Below are the code and all the weights of a small trained network. Each question names an input and a class and asks about switching units off, where a switched-off unit gives its printed mean instead of its output.

import numpy as np


def w(rows, s, z=0):
    codes = np.array(rows[::2]) - 128.0
    scale = np.full(codes.shape[1], s)
    scale[-1] = z or s
    return codes * scale


def norm(h):
    return h / np.sqrt((h * h).mean(-1, keepdims=True) + 1e-5)


def f(y):
    return np.maximum(y, 0)


def log_softmax(a):
    a = a - a.max(-1, keepdims=True)
    return a - np.log(np.exp(a).sum(-1, keepdims=True))


def net(x, mask):
    res = np.array(x, float).reshape(1, 8) / 4 @ E
    u = 0
    for l in range(3):
        y = f(norm(res) @ A[l][:, :-1].T + A[l][:, -1])
        res = res + np.where(mask[u : u + 5], y, B[l][:, -1]) @ B[l][:, :-1]
        u += 5
    return log_softmax(norm(res)[-1] @ U[:, :-1].T + U[:, -1])


A, B = {}, {}
E = w([
[128,117,124,119,126,119,108,128,123],'x0',
[129,133,123,120,126,126,120,117,123],'x1',
[88,44,62,208,51,62,190,171,112],'x2',
[139,124,123,133,138,143,142,143,124],'x3',
[130,128,127,129,124,124,128,117,134],'x4',
[61,149,68,166,252,72,92,97,163],'x5',
[130,123,121,118,136,129,125,132,110],'x6',
[176,183,86,2,93,66,224,199,165],'x7',
],0.0061)
A[0] = w([
[149,179,69,20,133,60,195,187,179,189],'L0N0',
[120,165,9,79,140,100,120,171,214,3],'L0N1',
[129,144,111,169,159,148,93,121,170,82],'L0N2',
[160,199,139,11,137,123,121,128,155,6],'L0N3',
[78,201,4,81,254,34,165,172,193,59],'L0N4',
],0.0069,0.0033)
B[0] = w([
[177,138,69,15,8,149,152,163,109,255],'L0N0',
[125,11,183,165,130,136,62,112,12,180],'L0N1',
[138,207,97,108,153,144,115,184,74,158],'L0N2',
[230,200,108,137,169,192,192,187,227,188],'L0N3',
[56,15,239,188,131,167,41,3,143,243],'L0N4',
],0.006,0.0089)
A[1] = w([
[62,163,111,198,253,52,129,116,179,105],'L1N0',
[94,210,110,127,244,133,96,129,167,3],'L1N1',
[56,28,127,168,26,110,188,156,110,96],'L1N2',
[154,177,143,226,106,183,140,151,93,110],'L1N3',
[174,148,218,49,173,194,81,85,133,154],'L1N4',
],0.0067,0.0049)
B[1] = w([
[102,188,28,140,191,162,112,199,241,186],'L1N0',
[34,215,136,161,149,139,2,82,52,157],'L1N1',
[54,145,145,166,176,66,99,90,63,230],'L1N2',
[111,35,202,77,71,104,124,35,87,168],'L1N3',
[199,112,195,132,167,201,84,88,187,254],'L1N4',
],0.0078,0.0076)
A[2] = w([
[105,116,130,171,130,180,88,86,114,68],'L2N0',
[85,168,54,120,54,35,197,255,142,4],'L2N1',
[91,87,20,230,167,108,174,167,237,51],'L2N2',
[82,127,139,182,192,118,134,80,112,242],'L2N3',
[64,60,31,111,26,88,73,113,158,154],'L2N4',
],0.0066,0.0039)
B[2] = w([
[153,155,172,80,94,86,213,138,201,198],'L2N0',
[215,205,104,74,153,96,235,169,3,160],'L2N1',
[186,89,57,99,236,63,227,234,180,165],'L2N2',
[102,124,64,102,115,147,119,159,150,254],'L2N3',
[138,133,146,218,105,35,203,146,52,211],'L2N4',
],0.0077,0.0071)
U = w([
[209,72,242,68,117,201,61,41,197,205],'0',
[43,29,145,192,56,25,144,67,35,178],'1',
[242,237,95,1,47,199,208,219,211,150],'2',
[198,202,63,75,36,27,243,215,28,99],'3',
[50,212,99,175,220,201,21,96,216,84],'4',
[51,52,32,216,233,45,174,212,205,4],'5',
],0.0099,0.0033)

Each question gives the input, the list of numbers given to net, and the class t.
The units are the neurons (one row each of A and B). Each row of codes is followed by its name. A weight is (code - 128) times the scale printed after its matrix; where a second scale follows, it is the last column's (A, B and U).
mask holds one flag per neuron, layer by layer. A switched-off neuron (its flag False) gives its mean, the last column of its row in B, instead of its output. The means were averaged over made-up inputs and are rounded, as every weight is.
A unit's drop is (log p(t) with every unit on - log p(t) with that unit switched off) / (log p(t) with every unit on - log p(t) with every unit switched off).
The circuit of an input: a set's keep is (log p(t) with only the set's units on - log p(t) with every unit switched off) / (log p(t) with every unit on - log p(t) with every unit switched off). Starting from the 12 units with the biggest drops (on a tie, the unit counted first), units are removed one at a time, each time the one whose removal leaves the highest keep (on an exact tie, the one counted first), for as long as the keep stays at least 0.8.
circuit, biggest first: the units of the circuit, biggest drop first
k most important neurons: the k neurons with the biggest drops, biggest first
top k neurons in layer l: the k neurons of layer l with the biggest drops, biggest first
drop when u is switched off: that unit's drop, to one decimal
input [6,0,1,1,4,8,8,-7], class 5: circuit, biggest first : [L2N2; L1N0; L1N4]
input [5,5,-2,-3,6,5,2,5], class 0: circuit, biggest first : [L0N4]
input [8,5,7,8,-1,1,0,6], class 1: top 3 neurons in layer 0 : [L0N4; L0N1; L0N3]
input [7,-6,-4,-4,5,1,7,-3], class 4: circuit, biggest first : [L0N0; L0N4]
input [-8,5,7,3,-7,8,0,1], class 1: 2 most important neurons : [L0N4; L0N3]
input [0,7,-2,-4,-4,1,-8,8], class 0: 2 most important neurons : [L0N4; L0N1]
input [6,6,2,-4,-1,1,3,-6], class 5: 3 most important neurons : [L0N0; L0N1; L1N0]
input [8,-7,-1,0,3,2,-7,7], class 0: 3 most important neurons : [L0N4; L0N1; L0N3]
input [-8,-3,1,5,-2,5,0,-4], class 5: top 3 neurons in layer 1 : [L1N0; L1N4; L1N2]
input [-7,5,-5,8,-1,0,-2,1], class 2: 2 most important neurons : [L0N4; L0N3]
input [8,0,1,0,0,2,1,3], class 1: top 2 neurons in layer 0 : [L0N0; L0N1]
input [4,1,-1,-1,8,2,3,-3], class 4: 2 most important neurons : [L0N0; L1N1]
input [7,4,2,-1,8,4,-8,-1], class 5: 2 most important neurons : [L0N0; L1N0]
input [-7,0,-2,-5,-6,-1,-7,1], class 2: circuit, biggest first : [L0N4]
input [5,4,3,2,2,-8,3,2], class 3: drop when L0N4 is switched off : 2.1
input [2,4,3,-7,8,3,6,-5], class 5: drop when L0N0 is switched off : 1.0
input [4,6,4,-5,4,1,-4,-2], class 5: drop when L0N0 is switched off : 0.9
input [4,-4,8,1,-2,3,-3,2], class 1: top 2 neurons in layer 1 : [L1N0; L1N2]
